Each row has a hidden value; after the row comes its grade, the name of the range that the value falls in. Each part has its own.
[ -4   9 -12   3  15   4 -10   1  -7   2   9  -3  -6   5   8   3   0  19] -> QB
[ 10   7 -18 -15   0  -7 -39  29 -34  -6  -6 -11   6   9  34  28  11  -1] -> ZD
[  3  13 -25  -2  18  -1 -36   8 -31   5  17 -15  -2   7  43  17   7  31] -> QB
[  9   3 -14   9  16  16  -8  -2 -20   6  17  -5  -3  -3  22   4   2  30] -> ZC
[ -7   5  -4   6  12   7  13 -12   7   3  15   0  -7   1  -9 -11  -4  18] -> ZC
[  5   8 -11  -4  -7  -6 -30  33 -28 -14 -12  -6   9   5  30  23   9 -17] -> ZD
[  6  -1  -8  12   1   1 -55   9 -25  -5   6 -19   8  -2  60  40  12  -7] -> ZD
[ 26  -8   6  14   6  16   3  -8 -15   6   8   4   5 -12  11  -6   2  11] -> ZC
[ 11  13  -9  11  27  24  18  -2 -20   5  17   8 -11  -1 -19 -19  -2  37] -> ZC
[  2   7 -12  -5   6   2   5   8 -11   2   4   0  -3   6   0  -2   1  18] -> QB
[ -5  11 -24  -3  12  -8 -49  15 -30  -1  11 -21  -1   9  50  39   8  26] -> ZD
[ 21   7 -23  -6   9  10  -4  16 -38   8   4  -1   2   2   5  -2   6  27] -> ZC
[ 10   7  -7   6  13  15   9  -2 -11   3  10   1  -6  -1   0 -16   0  17] -> ZC
[ 3  3  1  7  1 13  3  3 -7 -2  2  4 -1 -1 -7 -5 -1  4] -> QB
[-11  14 -19  -3  13  -2 -18  12  -7  -4   9  -5  -8   9  12   7   2  11] -> QB
[ -3  15 -18  -4   1  -5 -36  28 -36 -10  -2 -11   3   7  24  27   9   1] -> ZD
[-31  23 -33 -14  19 -21 -47   7 -13   1  21 -24  -9  20  43  36   7  28] -> ZD
[  2  12 -21  -9  15   5   1  16 -22   5   9  -2  -5   6   1  -2   4  29] -> ZC
[  1  15 -27  -8  17   2 -10  13 -28   8  17  -8  -6   9  15  13   5  53] -> QB
[-5  5 -6  4  9  4 -4 -2 -4  1 10 -2 -7  3  8  1 -1 14] -> QB
[  7   7 -11  -5   7   4  -8  16 -22   0  -1  -2  -2   3   5   6   2  16] -> QB
[  3   8  -5  14  -5   0 -33  32 -25 -23 -11   0   3   3  30  21   8 -32] -> ZD
[-18  20 -14   1  19  -1  -3   8  13  -6  10  -1 -16  10  -4  -6  -3  19] -> ZC
[-18  25 -22   8  14  -4 -40  30 -23 -24   8 -10  -9  16  39  24   8   1] -> ZD
[  5  -2 -10  -8   2  -1  -4  -2 -13   9   1  -5   4  -1   1  10   2  12] -> QB

Part 2:
[ -2  -6   1   1 -45  -2  22   0  -3  23   3  -4 -16  -2  42  28   3   6
   6 -19] -> <41>
[  3  -4  12  -1 -37  -3 -13   0   7  42  14   3  39  24 -18  -2  -3  23
   0  15] -> <45>
[  0  -1   1   1 -12   0   2  -2  -4   8   4  -1  -6  -5  19   9   0  -2
   0 -11] -> <41>
[ -1  -2  -1   2 -24   0  11  -2  -6  11   0  -3 -21 -11  32  18   2  -5
   2 -19] -> <41>
[  1   1   3   1 -16   0  -2  -3  -2  18   5  -1   0  -4  10   7   0   2
  -1  -6] -> <41>
[  3   6   2   0  -6   1 -18  -4  -1  18   7   1   5   0  -1  -4  -2  -3
  -4   4] -> <45>
[ -3  -9   0   1 -57  -3  25   1  -2  18   4  -4 -15   0  42  38   3   8
   7 -20] -> <41>
[  3   2   4   0 -16   0  -5  -2   0  20   8   0   6   1  18   4  -1   2
  -2  -1] -> <44>
[  1   0   5   0 -19   0  -1  -2  -2  19   7  -1   0   0  15   6  -1   2
  -1  -4] -> <44>
[  5   5   7   0  12   1 -26  -4   1  22  10   4  20   5 -26 -11  -4   1
  -6  10] -> <45>
[ -5  -4  -5   2 -35  -1  26  -1  -6   8   1  -6 -31 -12  57  36   3  -5
   5 -27] -> <41>
[  3   3   4   0  -6   1 -14  -3  -1  20  10   1  12   2  -2  -4  -3   1
  -4  11] -> <45>
[  6   6   8   0   8   1 -26  -3   3  22  10   4  23   8 -29 -16  -4   1
  -6  11] -> <45>
[  7   5  13  -1  -2   1 -35  -3   3  25  11   5  29  14 -37 -20  -5   6
  -6  17] -> <45>
[  3   5   3   0  -1   0 -12  -3  -1  19   8   1   9   1  -1  -1  -2  -1
  -4   0] -> <44>
[ 1  1  3  1 -4  0 -1 -2 -2 18  4 -1  2 -3 10  6 -1  0 -1 -4] -> <44>
[ -4 -10   1   2 -58  -3  26   1  -2  16   5  -5 -16   0  45  37   4  15
   8 -22] -> <41>
[ -2  -3   0   2 -37  -1  17  -1  -5   9   1  -4 -23 -10  43  29   3  -4
   5 -21] -> <41>
[ 3  2  4  0 -9  0 -7 -3 -1 15  7  0  7  1  1  7 -2  2 -2  0] -> <44>
[  7   8   8   0  14   2 -32  -4   1  18   8   5  17   6 -29 -21  -6  -2
  -7  11] -> <45>
[  2  -2   6   0 -27  -1  -2  -2   1  25  10   0  11   6   7   3  -1   7
   1  -1] -> <44>
[ -4  -4  -3   2 -38  -1  24  -1  -6  12   0  -5 -27 -12  53  32   3  -5
   5 -25] -> <41>
[  2   2   4   0 -16   0  -6  -3  -1  19   9   0  10   6   7   4  -2   3
  -2  -1] -> <44>
[  2   1   4   0 -20   0  -6  -3   0  24   9   0   8   4   2   8   0   4
  -1   0] -> <44>

[-15   3  25  17  -7  -5   2   2 -20  -9  14  -2 -10  -4  -7  12  -3   1
 -37  -3  -6   9] -> FS
[ -1   3  16  18 -14   1  -1   9  -8   1  33  -5  10   1 -14 -48  -4  -3
 -14   3   5  21] -> RR
[  1  -1 -34  -7  -7  -2   1  -4  10  -8  -6   7   9  -2  -3   6  -4   6
  42   0   3   9] -> RR
[  7   2   2 -16  -1   5   1   0  19  -1 -17   7  -2   3   8 -25  24   3
  18   2  11 -23] -> FS
[ -5  -2 -13  14  -1  -8   5   2  -6   3  26   1 -23   4  -2   2   2  -1
 -34  -4  -8  14] -> PH
[ 18  -2 -34   9 -10 -12  -1   2  29   7  21   2  -4  -1  -5 -22   8  10
 -15   2  19  -9] -> PH
[ 10   4   9  10  -2   8  -3   9   0   2  12  -1   8   5 -11 -45   3  -8
 -12   3   5   8] -> RR
[ -1  -2 -20  27   1  -2   1  11  -8   0  50   8 -14  10 -10 -31   9   7
  -2   0  21 -20] -> FS
[ -6   4  36  -9 -11   8   4  -2 -13  -9   9   5 -13  -1  -4  -8  -6   4
 -11  -2 -15  19] -> RR
[  4   0 -12  -3   3   9  -3   6  -8  -3  -5   7  12   4  -4 -31   3  -4
  40   7  18 -13] -> PH
[ -8   1  19  -7   1  -1  -4  -1   2  -4 -33  -4  14  -6  11   0   7   0
   8   4  12 -17] -> PH
[-14  -1   8   0  -7   4  -1   4 -32 -10   1   3  11  -2  -4 -20 -18  -2
  44   8  12   8] -> FS
[ -5   7  54 -16   0  10  -4   2 -37 -14 -22   4 -10  -9  -8  19 -14 -11
 -20   3 -15   7] -> PH
[ -5  -2   2 -11   3   6  -3  -1 -12  -3 -20  -1  19  -1   4   0 -13  -4
  47   6   8  -4] -> PH
[-21  -1   0   4   6  -3   2  -2 -16 -11 -11   1  -7  -1   4  30   7   1
  12  -3   7 -11] -> PH
[-10   2   3  -1   4   9  -1  -2 -10  -9 -21   0  18  -1  -1  29  -5   1
  35  -2  -1  -3] -> FS
[-10  -2 -32  28 -17 -21   0  15 -13 -12  45   9 -12  -2 -10 -55  21  11
  -8   9  53 -37] -> FS
[-15   3   6  18  -8  -3  -1   4 -20 -10  18  -3  10  -4 -12   7 -12   4
  -1   0   8  13] -> FS
[ 13   1 -19  14  -9  -1   1   7  -3   1  52   7 -17   4 -18 -25  -5   0
  -9   0  -1  19] -> RR
[ 10   6  54 -34   1  22  -1  -3 -12  -6 -17   9 -11  -3  -3   7 -14  -4
   2   2 -20   8] -> FS
[ -1  -2   5  12   1  -1  -1   0 -14   1  21  -4  -6  -2  -8  28 -31  -3
 -10  -2 -17  25] -> RR
[ -4   2  28 -14 -10   7   1  -3  -6  -7  -8   2   4  -4   4 -11  -9   5
  23   2  -3   8] -> RR
[ 11  -5 -17 -10  -1  -3  -2  -1  -5   3   3   7  -8  -3   1  -4 -20   1
  30   7  12 -10] -> PH
[ -8   4  42 -14 -10   6   2  -3  -8 -10  -6   0  -1  -4   2 -10  -6   2
   1  -2 -14  19] -> FS

Next part:
[  1  -1   1 -14   7   3  -8  -3   1  -1  17   9   0  -4  -3   3  -4  20
  -5 -10   3  -7   0   1  -3  -4  -5  16  -1  12  -3  -9  -2   1   4   4
  -3   2 -16 -17   9  -8  -6   6   0 -15   5 -11  -8   1  -9  -1   2   4
   3 -18  11 -18   2  -2  -7  10 -22   4  -7   5] -> L
[ -7  -2  -5   9   0  -1  15  -1   7 -18   5   2   0   0  -4  -9   3   7
  -4   6  -9   3  -6   6  -1  -1   9   5  -3   2  -1  -4   1   1   2   6
  -4   0 -10 -11   3  -2  -1   2   9   3  -6   1   0  -9  -1 -13  -6   3
   1 -10  12  19   0  -5  -2 -14  -4   1  -1   8] -> N
[  5   5   4  -1   2   1  14  -2  -7  -9  14   2  -2  -9  -2  -4   0 -17
   1 -12  -6   9   2   2   2   1   2   2   0   3   6   2   0  -5 -13   1
   1  -3  14   5  -7  -1  -7  -5  -1   9  -4   3   1  -1  -5   6  -3   2
  -5  -1   0  17   2  -5  -3  -3  -4  10   1   4] -> N
[ -2   0  -5   8  -2  -5   9  -3   7  -9  -2  -2  -2   1  -1  -6  -1   6
  -3   5  -7   5  -4   4   1   0   4   8  -3  -3  -2  -7   1   5  11   2
  -6  -3 -12 -16   5  -3  -2   5   2   3  -5  -2  -1  -4   2  -6  -3  -3
   2 -12  12  16   1  -4  -3  -7  -5   2  -1   7] -> L
[ -6   1 -12  13   7  -3  19   2  -2 -15  -1   6  -1 -12 -16  -4   2  18
  -8   8 -10  20 -11   3  -9  -1  17  20  -4  19   1   1   4   4   6   3
  -2 -18  -8 -25   7   7   4  -3 -12   9  -8  -3   3  -8  -1 -13  -7  16
  -3   7   7  29   4   0   2 -17  11  -4  -3   9] -> L
[ -2   1  -9  10   3  -6  12  -3   3 -12  -2   1   0  -5  -6  -7  -3   5
  -3   9  -8   8  -8   3   0   2   8   8  -3   6   1  -1   0   5   7   3
  -2  -7  -5 -20   8   3   6   2  -5  11  -8  -1  -2  -5   1 -12  -4   7
   2  -1  14  11   1  -2  -2  -9   1  -4  -1   7] -> R
[ -6   0  -8  14   1  -3  15  -1   7 -14  -2   2  -2  -1 -10  -7  -1  12
  -7  17  -8  11  -6   4  -3   0  12  15  -3   4  -2  -7   4   6  14   1
  -8  -8 -14 -19  10  -2  -3   3  -2   4  -6  -5  -3 -10   3 -13  -4   1
   1  -9  18  32   4  -4  -2 -14   0   2  -3  12] -> L
[ -2  -7  -7  12   0  -6  22  -4  11 -24  -9  -2  -1  -4  -4 -16  -1  -2
  -5  15 -12   6 -10   6   2  -2   5   0  -3   4   1  -6   0  -1   5   3
  -4  -2  -4 -13   6   2  -3   6   3  13  -6   5   1 -14  -1 -16  -6  -5
  -2 -13  16  43   1  -8   0 -11  -1   0   1  11] -> R
[  0  -1  -3   5   1  -4   8  -3   4  -6   0   0   1  -3   0  -7  -1  -1
  -2   1  -5   3  -6   3   0   1   2   3  -2   0   0   1   1   2   1   3
   1  -4  -1 -11   3   1   2   2  -4  10  -5   2   0  -4   0  -4  -2  -3
   1  -4  10   9   0  -3  -1  -5   0  -2   0   5] -> R
[ 11  -8 -12  -1  11   3 -36 -10 -12 -20  51  11  -1 -23  -3   9  15  15
 -31 -34  -4  14 -18   2  -5   5  23   8 -12  29   4  11  -2  11   4  10
   9 -12  -9  12  -7   0   8  -2  14  12 -18   6   9  -1  -7  -3 -16  43
  -6  15   7   6  -2   2  -6 -10 -29   3 -13   6] -> N
